Here is a tiny trained network, its code and every weight. The questions are about switching its units off for an input and a target symbol, where a switched-off unit gives its printed mean instead of its output.

import numpy as np


def w(rows, s, z=0):
    codes = np.array(rows[::2]) - 128.0
    scale = np.full(codes.shape[1], s)
    scale[-1] = z or s
    return codes * scale


def f(y):
    return y / 2 * (1 + np.tanh(0.7978845608 * (y + 0.044715 * y**3)))


def softmax(a):
    e = np.exp(a - a.max(-1, keepdims=True))
    return e / e.sum(-1, keepdims=True)


def log_softmax(a):
    a = a - a.max(-1, keepdims=True)
    return a - np.log(np.exp(a).sum(-1, keepdims=True))


def net(x, mask):
    ids = ['βεζθλμξστφ'.index(c) for c in x.split()]
    T = len(ids)
    res = E[ids] + P[:T]
    r = res
    for j in range(2):
        rows = slice(2 * j, 2 * j + 2)
        q, k, v = (r @ M[0][rows].T for M in (Q, K, V))
        z = softmax(np.where(np.tri(T) > 0, q @ k.T / 2**0.5, -1e9)) @ v
        o = O[0][rows]
        res = res + np.where(mask[j], z, o[:, -1]) @ o[:, :-1]
    y = f(res @ A[0][:, :-1].T + A[0][:, -1])
    res = res + np.where(mask[2:18], y, B[0][:, -1]) @ B[0][:, :-1]
    return log_softmax(res[-1] @ U[:, :-1].T + U[:, -1])


Q, K, V, O, A, B = {}, {}, {}, {}, {}, {}
E = w([
[243,202,141],'β',
[31,97,7],'ε',
[131,143,61],'ζ',
[175,32,186],'θ',
[179,93,170],'λ',
[165,57,178],'μ',
[177,27,189],'ξ',
[134,32,14],'σ',
[175,49,181],'τ',
[64,209,105],'φ',
],0.015)
P = w([
[68,118,232],'0',
[68,86,162],'1',
[91,69,119],'2',
[121,59,95],'3',
[131,62,65],'4',
[143,69,51],'5',
[158,60,41],'6',
[166,75,29],'7',
[179,97,23],'8',
[164,90,4],'9',
[179,2,59],'10',
],0.0051)
Q[0] = w([
[145,100,76],'h1',
[103,147,114],'h1',
[93,254,105],'h2',
[93,162,168],'h2',
],0.02)
K[0] = w([
[210,239,119],'h1',
[152,74,109],'h1',
[101,53,245],'h2',
[85,76,149],'h2',
],0.012)
V[0] = w([
[82,6,102],'h1',
[190,96,222],'h1',
[75,181,76],'h2',
[72,84,79],'h2',
],0.011)
O[0] = w([
[141,4,183,2],'h1',
[143,111,38,218],'h1',
[115,167,82,78],'h2',
[56,144,149,83],'h2',
],0.014,0.0075)
A[0] = w([
[164,113,139,52],'n1',
[129,210,83,150],'n2',
[121,208,185,58],'n3',
[226,152,145,68],'n4',
[84,85,178,109],'n5',
[7,81,134,1],'n6',
[214,155,110,154],'n7',
[144,64,155,56],'n8',
[113,199,117,173],'n9',
[173,193,85,159],'n10',
[38,107,195,36],'n11',
[144,138,159,100],'n12',
[111,40,167,136],'n13',
[121,149,69,108],'n14',
[158,10,139,199],'n15',
[174,101,98,103],'n16',
],0.013,0.01)
B[0] = w([
[143,135,62,127],'n1',
[122,94,119,241],'n2',
[255,122,90,131],'n3',
[105,141,30,173],'n4',
[90,105,101,144],'n5',
[220,174,186,137],'n6',
[174,160,151,221],'n7',
[102,115,82,144],'n8',
[89,56,186,196],'n9',
[65,104,172,253],'n10',
[111,151,126,136],'n11',
[143,176,58,124],'n12',
[93,159,46,160],'n13',
[220,132,189,193],'n14',
[157,208,175,180],'n15',
[136,107,106,162],'n16',
],0.0078,0.023)
U = w([
[114,122,117,68],'β',
[106,123,102,113],'ε',
[101,134,149,158],'ζ',
[114,123,127,56],'θ',
[159,64,159,172],'λ',
[111,152,180,142],'μ',
[143,91,252,115],'ξ',
[196,158,189,128],'σ',
[107,123,106,93],'τ',
[76,70,140,252],'φ',
],0.012,0.0041)

Each question gives the input, a string of symbols that net reads in full, and the target symbol t.
The units are the heads (2 rows each of Q, K, V and O) and the neurons (one row each of A and B). Each row of codes is followed by its name. A weight is (code - 128) times the scale printed after its matrix; where a second scale follows, it is the last column's (O, A, B and U).
mask holds one flag per unit, heads first, then neurons. A switched-off unit (its flag False) gives its mean, the last column of its rows in O or B, instead of its output. The means were averaged over made-up inputs and are rounded, as every weight is.
A unit's drop is (log p(t) with every unit on - log p(t) with that unit switched off) / (log p(t) with every unit on - log p(t) with every unit switched off).
The circuit of an input: a set's keep is (log p(t) with only the set's units on - log p(t) with every unit switched off) / (log p(t) with every unit on - log p(t) with every unit switched off). Starting from the 12 units with the biggest drops (on a tie, the unit counted first), units are removed one at a time, each time the one whose removal leaves the highest keep (on an exact tie, the one counted first), for as long as the keep stays at least 0.8.
circuit, biggest first: the units of the circuit, biggest drop first
unit that matters most: the unit with the biggest drop
top k neurons: the k neurons with the biggest drops, biggest first
heads that matter: for each layer, one digit per head in row order, 1 if its drop is at least 0.15 and else 0, layers parted by /
drop of u: that unit's drop, to one decimal
input σ β μ ξ λ ξ, target σ: unit that matters most : h2
input β ξ ε θ, target φ: top 2 neurons : (n7; n15)
input β ε τ, target φ: circuit, biggest first : (h2; n7)
input τ θ β μ, target σ: circuit, biggest first : (n15; h2; n9)
input ξ β θ θ ξ ε μ, target φ: top 3 neurons : (n7; n15; n9)
input ξ β λ, target σ: circuit, biggest first : (n15; h2; h1; n9)
input θ θ ζ ξ τ β β σ, target λ: circuit, biggest first : (n14; h2)
input ε μ β ξ τ, target σ: circuit, biggest first : (h2; n9; n15)
input β ξ μ θ ε θ λ ξ, target φ: heads that matter : 11
input θ ξ ξ θ θ, target ε: top 4 neurons : (n13; n8; n15; n14)
input β ξ λ ε ε ε θ ξ λ, target φ: circuit, biggest first : (h2; n7; n9)
input θ ξ σ ε β μ ξ, target σ: circuit, biggest first : (n9; n10)
input β σ φ σ μ ε ζ τ, target φ: circuit, biggest first : (h2; n15)
input ξ ζ μ ξ β θ, target σ: circuit, biggest first : (h2; n9; n15)
input ξ λ ξ ξ ξ ε φ ε β σ, target λ: unit that matters most : n14
input ε ξ ε λ ε ε μ, target μ: top 3 neurons : (n15; n6; n13)
input ε ε θ, target μ: top 2 neurons : (n13; n15)
input ε ε μ λ, target μ: top 2 neurons : (n15; n6)
input λ σ β τ ε λ θ, target φ: heads that matter : 01
input τ ε ξ μ τ β σ ξ ζ, target ξ: heads that matter : 10
input ξ ε ε τ, target μ: heads that matter : 11
input λ σ β μ λ, target σ: top 3 neurons : (n9; n15; n2)
input β θ ζ, target ξ: top neuron : (n14)
input ε β ε ξ ξ, target φ: drop of n7 : 0.5
input ε ξ ξ, target μ: drop of n15 : 1.3
input τ ζ β φ ζ ε μ, target φ: drop of n15 : 0.6
